+0.27	+1.48	+0.16	+1.38	-2.33	-3.43	+0.10	+5.11	+0.42	+0.77	+0.60	+1.66	+0.13	+0.87	-0.97	+0.28	-0.07	-1.60	+8.22	+0.54	+0.20	-0.31 : <49>.<61>
+1.35	+1.97	+0.02	-0.54	-0.69	-0.86	+0.33	+4.64	-2.82	-1.65	+0.89	+2.75	+1.16	+1.14	-0.37	+0.16	+0.60	-0.60	+1.55	+1.30	-0.40	-0.99 : <44>.<59>
+1.36	+2.44	+0.46	+1.27	-1.90	-2.16	+0.13	+5.01	-0.08	-0.32	+0.57	+2.60	-0.57	+2.04	-0.14	-0.46	+0.57	-0.59	+0.21	-0.54	-0.39	-0.60 : <46>.<76>
-0.80	+1.04	+2.55	+0.59	-0.53	-0.22	-0.75	+4.61	+1.20	-0.14	+0.15	-0.32	+0.15	+0.00	-0.72	-0.17	-1.33	+0.10	-0.20	+3.50	-0.35	+0.84 : <49>.<60>
-8.22	+1.80	+0.95	+0.42	-0.33	-0.65	-0.11	+3.12	+0.11	+0.23	-0.28	+1.72	+1.45	+0.73	-0.35	-0.77	+0.52	-0.68	+0.27	-0.11	-0.90	+0.43 : <46>.<83>
-0.39	+0.82	-1.17	+0.02	-1.47	-1.79	-0.51	+4.60	-0.27	+0.60	+0.46	+1.32	-0.08	+0.21	-0.64	+0.45	-0.86	-0.96	-1.83	+1.83	-0.21	+0.31 : <49>.<61>
+0.21	+1.51	+1.74	+0.83	-2.07	-0.68	+0.37	+4.52	+0.62	-0.22	-0.15	+1.29	-0.07	+0.76	-0.95	+0.14	-0.68	-0.80	-0.45	+1.07	-0.81	+1.29 : <49>.<60>
-0.14	+1.80	+0.48	-0.01	-1.03	-0.79	+1.06	+4.72	-1.26	-0.65	+0.69	+2.94	+0.52	+2.24	-0.67	-0.03	+0.04	-0.50	+0.62	+0.47	-0.87	+0.97 : <44>.<59>
+0.42	+2.09	+0.88	+0.33	-0.21	-3.46	-0.49	+3.72	-0.61	+0.69	+0.63	+2.79	+1.55	+0.49	-0.58	-1.24	+0.80	-1.07	-0.06	-0.09	-2.20	-1.37 : <46>.<83>
-0.69	-0.48	+1.41	-0.60	-0.86	-0.74	+0.88	+2.25	-0.86	-0.08	+0.57	+2.51	+0.83	+0.87	-1.04	-0.78	-0.04	-0.98	-0.70	+1.03	-0.29	-0.19 : <44>.<81>
+0.19	+1.12	+1.57	+0.28	-0.46	-1.00	-0.03	+4.96	-0.66	-0.19	+0.55	+2.57	+0.00	+1.48	+0.00	-0.77	+0.95	-1.24	-0.21	+0.16	-0.67	+0.16 : <46>.<83>
-0.16	+0.71	+1.25	+0.69	-1.68	-2.89	-0.08	+6.61	-1.10	+0.49	+0.46	+2.54	+0.21	+1.12	-0.17	-0.24	-0.95	-0.87	-0.78	+1.15	-0.75	-0.13 : <49>.<74>
+0.92	+0.89	+0.58	+0.26	-0.51	-4.27	+0.07	+3.80	-0.64	+0.51	+0.76	+1.65	+0.75	+0.03	-0.85	-1.55	-0.14	-1.26	+0.13	-0.46	-0.40	-0.41 : <46>.<76>
+0.88	+2.02	+0.91	+0.65	-0.49	-1.53	-0.30	+1.73	-0.30	+0.85	+1.48	+1.27	-0.17	+1.41	+0.29	-1.25	+0.94	-0.73	+1.06	-1.26	-1.06	-0.86 : <46>.<83>
-1.46	+0.89	+2.71	+2.09	-1.48	-1.40	+0.94	+5.85	+0.68	-0.34	+0.52	+1.05	-0.32	+0.90	-0.89	+0.63	-0.28	-0.93	-1.04	+0.48	-0.10	+0.82 : <49>.<60>
+1.06	+2.15	+1.85	-0.47	-1.19	-2.85	+0.63	+5.48	-0.15	+1.23	+0.45	+1.51	+0.54	+1.21	-0.16	-0.64	+0.28	-1.95	-0.73	+3.00	-1.31	-0.17 : <49>.<60>
+0.15	+2.93	+0.48	+0.44	-1.59	-1.87	+0.40	+5.32	-0.70	+1.33	-0.12	+2.41	+0.51	+1.98	-0.57	+0.28	-0.10	-0.56	-0.10	+0.84	-0.43	+0.07 : <49>.<61>
-0.17	+1.80	-0.09	-0.35	-1.03	-1.12	-0.03	+4.62	-1.72	-0.49	+0.62	+2.09	+0.28	+1.26	-1.18	+0.12	-0.08	-1.23	+0.59	-0.16	-0.03	+0.00 : <44>.<59>
+0.53	+2.77	+0.94	+1.07	-0.60	-1.52	+0.17	+5.45	+0.38	+0.60	+0.39	+1.76	-0.87	+1.30	+0.47	-0.67	+1.28	+0.60	+0.26	-0.42	-1.41	-0.15 : <46>.<83>
-0.47	+0.71	+0.79	-0.46	-1.61	+0.32	+0.45	+2.26	-0.53	-0.99	+0.18	+1.95	+0.75	+2.09	-1.10	+0.66	-0.88	-0.68	+1.11	+0.08	+0.30	+0.37 : <44>.<75>
+0.80	+1.45	+0.90	+0.96	-1.13	-0.60	+0.08	+4.63	-1.24	-1.34	+0.66	+2.22	+0.09	+1.63	-1.10	+0.20	-0.27	-1.78	+5.68	+0.86	-1.47	+0.23 : <44>.<59>
+0.94	-2.00	+0.45	+0.64	+0.69	-1.92	-0.09	+2.49	-0.92	+0.12	+0.39	+1.64	-0.54	+1.42	-0.96	-0.37	+0.57	-0.36	-0.34	-0.39	-0.21	-0.50 : <46>.<76>
-0.41	+2.22	+0.78	+0.83	-2.02	-2.01	-0.18	+5.46	+0.13	+0.22	+0.12	+1.14	-0.79	+1.19	+0.06	-0.25	+0.48	-1.56	+0.52	-0.14	-0.49	+0.27 : <49>.<60>
+2.25	-0.63	+0.92	+0.23	+0.69	-2.58	+0.32	+3.94	+1.35	+1.01	+0.80	+1.34	+0.14	+1.51	-0.05	-1.06	+1.09	-0.77	+0.12	-0.42	-0.56	-1.82 : <46>.<76>
